Each row is followed by its grade, which names the range that a hidden value of the row falls in. A new part has a new value, new ranges and new names.
-162; -166; 64; -31; 112; -124; 49; -57; -135; -114; 107; -45; 144; 124; -125; -111; -163; 22; 0; 52; 187; 169; 17; 41; 19; -101; -99; -52; -35; -86; -25; 77; -145; 90; 71; 214; 145; 57; -260; 199; 76; 28; -12; 88
P
-190; -75; 28; 84; 266; -108; 51; 12; -397; -195; 253; 230; 230; -169; 200; -38; -113; 126; -92; 138; 76; 233; 232; 28; 196; -232; 136; -92; 85; 241; -295; -240; -153; -113; 332; -104; 240; 34; 161; -91; 234; 192; -56; -359
U
39; 108; 65; -67; -19; 44; -177; -102; 65; -57; -47; -82; 168; 279; 177; -21; -175; -294; 288; -162; 187; -282; 195; -306; 83; -277; -75; 163; 258; -398; -240; -248; -8; 11; -360; 31; -138; 106; 20; 40; 71; -303; 157; -101
H
-327; 39; 65; -141; 229; -3; 174; -231; -87; 80; 26; -84; 175; 132; 49; 37; -57; -203; -8; 145; -25; -73; 17; 58; -143; -81; 80; 28; 54; -5; -99; 246; -96; -2; -14; 74; -143; -46; -18; 0; 90; 2; 58; 30
P
-219; -139; 30; -145; 190; -112; 161; -76; -88; 22; 129; -19; 136; 163; -10; 14; -306; -84; 8; -19; 86; 32; 10; -20; 50; -210; 0; -1; 218; -4; 58; 73; -91; 62; 60; 79; -33; 54; -187; 21; 97; -25; 39; 106
S
-27; 135; 0; -167; -39; -36; -244; 102; 150; 106; -124; -47; 231; -22; 114; -31; 28; 43; -115; 102; -76; 115; -179; 208; -264; 2; 38; -38; 0; -51; 22; 60; 120; -54; 27; 35; -183; -175; -62; 222; -5; 140; -209; 266
S
63; 54; 26; -156; -28; 73; -173; -169; -50; -94; -64; 24; 94; 221; 107; -71; -98; -194; 168; -163; 240; -283; 24; -283; -11; -250; 21; 149; 305; -214; -278; -176; 50; -56; -271; -68; -8; 55; 24; -22; 8; -323; 75; -67
U
146; -53; 256; -193; 16; 316; -270; -283; -377; -102; -61; -77; 154; 52; 186; -188; 6; -113; 104; -129; 478; -138; 97; -439; 56; -280; -91; 300; 346; -247; -522; -275; -2; -216; -339; -173; 297; 115; -62; -182; -84; -246; 111; -55
P
32; 192; -293; -53; 109; -204; -338; 453; 33; 173; -225; -265; 112; 100; -159; -254; 19; -95; 178; -301; -342; 88; -230; -42; -215; 381; -43; 102; 81; -134; 38; -168; 251; -1; -122; -166; 28; 189; 118; 51; 100; 79; 62; 146
F
44; -24; -163; 119; -37; 79; 130; 169; -5; -77; -13; 58; -125; 71; -247; -176; 178; 108; -346; -8; -129; 1; -113; 133; -225; 267; 143; 133; -71; 0; 7; -54; -273; 155; 14; -91; 164; 147; 159; 44; 48; 165; -220; 315
U
93; 52; 92; -108; -19; 127; -200; -179; -146; -109; -65; -27; 125; 177; 159; -81; -115; -213; 198; -164; 299; -255; 92; -405; 48; -319; -85; 242; 319; -304; -358; -227; 8; -68; -351; -67; 10; 141; -31; -49; 14; -316; 125; -119
H
31; 159; -128; -31; -26; -201; -192; 129; 46; -42; -186; -18; 190; -48; 141; 2; -76; -29; -109; -102; -113; -4; -207; 161; -116; 183; -166; -31; 92; -127; 94; -35; 171; -85; -40; -46; -215; -55; 50; 224; 54; 17; -121; 83
F
35; 146; -40; -157; -42; -18; -78; -173; -139; -103; -148; -38; 202; 83; 15; -40; 31; -67; 64; -140; 268; -221; -107; -179; -108; -105; 229; 8; 198; -66; -264; -50; 151; 5; -137; -193; -15; -58; 101; -27; -2; -224; 147; -74
F
-38; 145; -117; -88; 14; -104; 22; -122; -139; -111; -140; 47; 141; 68; -3; 16; -40; -82; 18; -149; 167; -216; -190; -163; -123; -98; 168; 4; 186; 17; -181; 61; 136; 36; -83; -171; -102; -13; 61; -3; 40; -207; 140; -101
H
-74; 76; 2; -74; 84; -182; -82; -70; -29; -2; -49; 52; 189; 27; 211; 47; -155; -123; -93; -16; -104; -116; -85; 213; -12; 101; -141; -81; 137; -132; 63; -2; 61; -186; -43; 44; -248; -136; 133; 220; 102; -47; -140; -23
S
-151; 117; -67; -101; 163; -108; 121; -55; -176; 29; -13; 80; 219; 21; 53; 53; -117; -39; -41; -68; 62; -62; -102; -27; -67; -146; 293; -79; 167; 135; -110; 55; 65; 29; 45; -171; -134; -55; 103; -62; 99; -33; 96; -83
Z
59; 245; -53; -151; 74; 85; 3; 38; -86; 126; -272; 231; 140; -158; -13; -165; 378; 338; -207; -3; -249; 289; 203; 150; -223; 147; 6; 174; -137; 173; 139; 57; -47; -72; 70; -334; -26; 56; -376; -381; -96; -171; -218; -116
Z
-22; -185; -108; -2; -85; -96; 91; 89; 69; -347; -85; 31; -59; 35; 83; 68; -74; 39; -161; -64; 104; -123; 22; -72; 117; 94; -81; 70; 247; 106; 85; -143; -175; 96; 166; -195; 131; 36; 78; 147; 113; -58; 11; 234
B
51; 47; 386; -76; -51; 62; 131; 298; 188; 431; -32; 164; 219; 105; 126; -47; 325; 362; 36; -15; -148; 40; 5; -111; -73; -67; 54; -24; -59; -9; -14; -18; 58; -226; 155; -106; -44; -222; -431; -92; -47; -98; 144; 76
F
-61; -174; -74; -7; 32; -123; 163; 126; 12; -124; 40; 11; 6; 135; -35; 24; -258; -1; -117; -121; 63; -22; -33; -43; 98; -40; -49; 45; 223; -17; 164; -75; -174; 159; 58; -35; 14; 123; -71; 131; 114; -1; 5; 262
Z
-170; 38; 27; -89; 118; -178; 39; -150; -144; 1; -22; 2; 160; 71; 118; 42; -116; -146; -57; 92; -113; -151; -97; 99; -61; -11; -101; -3; 95; -110; 16; 141; -44; -112; -45; 100; -263; -69; 59; 247; 151; -58; -78; -47
P
-81; 149; -26; 66; 51; -81; -86; -121; 276; -150; -3; -18; 208; 271; 195; 69; -268; -344; 219; -199; 194; -204; 252; 26; 130; -34; -120; -100; 120; -353; -126; -186; 44; 42; -231; 136; -156; -20; 102; 55; 57; -234; 142; -144
Z
-117; 115; 41; -96; 237; -109; -81; 29; -416; 40; 65; 86; 408; -110; 131; -59; -60; 99; -43; 71; 72; 187; 64; 141; 46; -169; 471; -221; -6; 163; -205; -163; -20; -40; 115; -173; -6; -140; 320; 94; 199; 173; -22; -180
U
-38; -173; -82; 73; 6; -112; 152; 120; -39; -177; 36; 3; -26; 112; -111; -33; -176; 22; -161; -89; 71; -7; -65; -22; 53; 43; -82; 56; 116; -55; 106; -54; -217; 168; 40; 10; 85; 150; -46; 184; 111; 39; -26; 250
C
-165; -151; 20; -71; 132; -139; 220; 46; -60; -19; 94; -41; 138; 147; 21; 55; -325; -40; -17; -79; 83; 36; 30; -69; 130; -185; -48; 24; 235; -40; 138; -8; -132; 132; 59; 20; -58; 113; -198; 57; 122; -8; 105; 161
F
64; 214; -24; -104; 56; 65; 32; 61; -130; 103; -263; 217; 131; -156; -18; -161; 382; 344; -198; 1; -237; 261; 171; 91; -197; 138; -34; 188; -147; 145; 117; 57; -72; -70; 67; -315; -13; 79; -382; -318; -70; -163; -171; -121
H
-12; -137; -113; 73; -18; -31; 127; 153; 5; -160; -18; -15; -78; 119; -134; -62; -65; 12; -217; -67; 6; -40; -76; 20; -28; 148; 2; 93; 73; -38; 95; -65; -264; 188; 2; -46; 96; 139; 81; 191; 103; 78; -78; 345
B
-281; -104; 61; -169; 217; -90; 112; -187; -126; 24; 109; -105; 174; 146; -38; -19; -216; -132; 22; 102; 77; 47; 35; 51; -30; -152; 14; -12; 104; -33; -13; 167; -114; 43; 38; 151; -30; 3; -141; 77; 100; 15; 9; 85
B
51; 17; -134; 139; -15; 47; 112; 116; -96; -83; -24; 23; -48; -1; -261; -196; 196; 144; -310; -2; -83; 77; -51; 104; -203; 254; 85; 131; -121; -39; -35; -36; -242; 136; 9; -82; 177; 168; 64; -11; 35; 148; -183; 182
C
-194; 45; -1; -63; 207; -112; 253; -6; -151; 89; 62; 66; 211; 50; 112; 118; -242; -61; -28; -80; 15; -43; -18; -101; 44; -239; 153; -2; 247; 81; -14; 41; -14; 46; 54; -133; -192; 38; -42; -118; 129; -18; 157; -56
C
-202; 13; 5; -76; 186; -117; 277; -23; -115; 70; 53; 40; 193; 74; 102; 121; -246; -65; -32; -81; 20; -47; -25; -94; 43; -215; 78; 15; 255; 54; 30; 69; -18; 51; 57; -101; -184; 50; -113; -109; 110; -40; 160; -14
P
39; -3; -158; 125; -34; 86; 116; 131; -16; -88; 4; 77; -105; 39; -247; -189; 203; 130; -354; 28; -119; 41; -84; 155; -246; 245; 133; 129; -103; 3; -29; -41; -263; 137; 36; -67; 180; 143; 121; 6; 32; 173; -251; 256
U
-277; -33; 51; -141; 208; -73; 236; -115; -79; 80; 73; -62; 193; 146; 31; 63; -207; -120; 12; 24; 45; -10; 13; -22; -22; -189; 75; 6; 165; 8; 9; 155; -70; 72; 38; 32; -126; 18; -149; -36; 93; -14; 126; 70
F
-159; -138; 60; -49; 178; -55; 144; 59; -149; -75; 159; 73; 173; -18; 199; 46; -166; 56; -75; 33; 41; 82; 214; -15; 207; -160; 113; -11; 247; 156; -53; -223; -164; -33; 245; -169; 124; 14; 86; -94; 177; 103; 40; -15
U
-115; 136; 3; 181; 91; -118; -20; -128; 248; -216; -14; 18; 238; 152; 254; 111; -254; -302; 95; -203; 216; -114; 240; 176; 176; 158; -266; -192; 28; -316; -91; -137; 56; -27; -145; 140; -103; -74; 97; 61; 34; -154; 146; -172
C
-172; 86; 47; 28; 283; -133; 39; 48; -422; 4; 119; 159; 347; -121; 184; 7; -138; 59; -54; 72; 30; 168; 96; 51; 112; -229; 300; -156; 15; 154; -207; -123; -91; -40; 127; -120; -58; -42; 231; 61; 241; 163; 14; -276
B
35; 257; -13; -179; 82; 94; 6; 30; -101; 128; -320; 204; 186; -163; 26; -161; 417; 350; -171; 17; -244; 326; 247; 142; -211; 143; -27; 181; -175; 173; 154; 80; -50; -72; 66; -344; -37; 50; -446; -373; -100; -199; -169; -128
F
88; 78; 26; -82; -47; 30; -173; -127; -59; -124; -81; -22; 119; 211; 127; -50; -135; -215; 219; -192; 239; -289; 74; -363; 52; -269; -77; 189; 299; -309; -270; -215; 31; -19; -321; -48; -61; 125; -12; 12; 43; -339; 138; -126
H
-205; -186; 26; -118; 153; -123; 60; -90; -100; -67; 139; -39; 117; 151; -106; -80; -242; -32; -3; 51; 142; 131; -4; 53; 4; -147; -50; -39; 82; -27; 16; 94; -119; 74; 93; 191; 102; 44; -227; 138; 80; 24; -48; 129
S
-209; 125; -43; -89; 176; -49; 159; -102; -135; 31; -31; 6; 211; 48; 36; 57; -74; -95; -19; -25; 70; -57; -60; -45; -111; -128; 245; -23; 117; 98; -137; 127; 27; 67; 14; -131; -122; -22; 40; -97; 78; -21; 148; -46
H
-4; 93; -14; -174; -11; 73; -138; -204; -21; -96; -88; -8; 120; 186; 49; -67; -14; -169; 125; -109; 243; -237; -9; -180; -104; -163; 138; 77; 221; -115; -290; -78; 84; -21; -186; -90; 25; -20; 61; -52; -16; -256; 83; -36
U
-7; 82; -81; -97; -26; -25; -92; -170; 16; -164; -73; 88; 53; 227; 65; -16; -124; -213; 130; -156; 192; -308; -57; -207; -59; -203; 13; 84; 253; -146; -218; -59; 70; 3; -203; -22; -79; 40; 28; 32; 30; -326; 66; -97
U
-153; -116; 23; -120; 156; -91; 210; 69; -24; 53; 96; -7; 150; 124; 102; 89; -317; -41; -28; -101; 35; 0; 74; -65; 146; -193; 66; 21; 322; 34; 129; -84; -101; 81; 85; -102; -79; 60; -85; -57; 122; 1; 102; 160
S
-46; 114; -3; -91; 29; -187; -104; -24; -63; 8; -100; -14; 235; -19; 186; 35; -87; -59; -105; 33; -114; -67; -127; 182; -70; 71; -101; -50; 92; -140; 67; 19; 67; -134; -38; 25; -283; -122; 92; 271; 107; 3; -137; 18
F
-226; 30; 69; 112; 344; -123; 48; 35; -505; -87; 188; 206; 321; -177; 217; -19; -122; 73; -65; 147; 29; 249; 191; 45; 171; -237; 198; -132; -37; 195; -289; -149; -175; -81; 201; -79; 62; 15; 219; 37; 281; 215; -10; -388
C
50; 316; -42; -65; -181; 86; -234; 266; 436; 131; -261; 44; 246; -99; 162; 46; 163; 157; -164; 14; 5; 201; -279; 121; -431; -53; 53; -14; -80; 20; -35; 129; 284; 48; 52; -71; -236; -189; -308; 42; -166; 156; -109; 346
C
-13; -149; -103; 80; -15; -37; 137; 158; -5; -163; -17; 6; -89; 120; -116; -52; -71; 11; -219; -73; 1; -59; -90; 6; -14; 146; -16; 92; 85; -30; 95; -64; -266; 169; 5; -49; 91; 134; 86; 205; 110; 66; -71; 338
B
47; -7; -157; 189; -49; 62; 167; 181; -10; -115; -48; 36; -121; 42; -219; -130; 169; 87; -353; -30; -109; -30; -109; 85; -191; 297; 82; 145; -81; -31; 3; -42; -288; 176; -13; -105; 125; 167; 167; 70; 62; 161; -158; 295
C
-262; -104; 46; -135; 203; -106; 181; -112; -116; 10; 95; -77; 178; 143; 2; 22; -255; -104; 20; 29; 85; 49; 31; -15; 25; -186; -16; 8; 158; -21; 30; 124; -100; 77; 50; 90; -52; 57; -198; 29; 103; -7; 83; 80
F
153; -133; 254; -251; 34; 328; -302; -335; -439; -141; -26; -4; 111; 29; 178; -226; -5; -73; 48; -131; 528; -117; 44; -393; 59; -268; -80; 270; 399; -151; -540; -282; 21; -292; -270; -197; 417; 75; -49; -208; -114; -253; 35; -41
U
88; 25; 139; -137; 2; 164; -212; -146; -135; -64; -51; -47; 134; 225; 190; -99; -130; -228; 239; -167; 286; -235; 139; -424; 81; -348; -102; 264; 330; -337; -345; -267; -24; -74; -384; -48; 17; 160; -58; -42; 20; -320; 137; -81
F
-8; 158; -184; -10; 91; -134; -268; 234; 134; 41; -154; -117; 149; 38; 32; -117; -53; -114; 17; -218; -148; 70; -130; 164; -132; 357; -104; -39; 67; -114; 15; -133; 210; -76; -59; -82; 4; 6; 143; 54; 29; 79; -32; 126
S
-81; 126; -134; -149; 48; -84; 18; -137; -101; -73; -96; 78; 128; 110; -16; 3; -59; -97; 8; -124; 140; -203; -201; -83; -158; -115; 259; -34; 198; 76; -166; 73; 139; 33; -46; -153; -84; -54; 100; -20; 34; -181; 84; -50
U
32; -25; -121; 162; -31; 25; 140; 130; -81; -121; -5; 2; -54; 29; -259; -176; 169; 127; -299; -2; -45; 46; -82; 90; -177; 252; 79; 103; -115; -49; -41; -36; -251; 157; 26; -52; 195; 157; 86; 58; 54; 162; -140; 217
P
69; -145; -80; -49; -148; -116; 42; -107; -80; -399; 169; -126; 178; -242; -27; -59; 124; 322; -139; 58; 316; 62; 289; -98; 142; 4; 194; -6; 336; 161; -285; -420; 43; -41; 534; -342; 559; -37; 105; -400; 43; 119; 29; -164
B
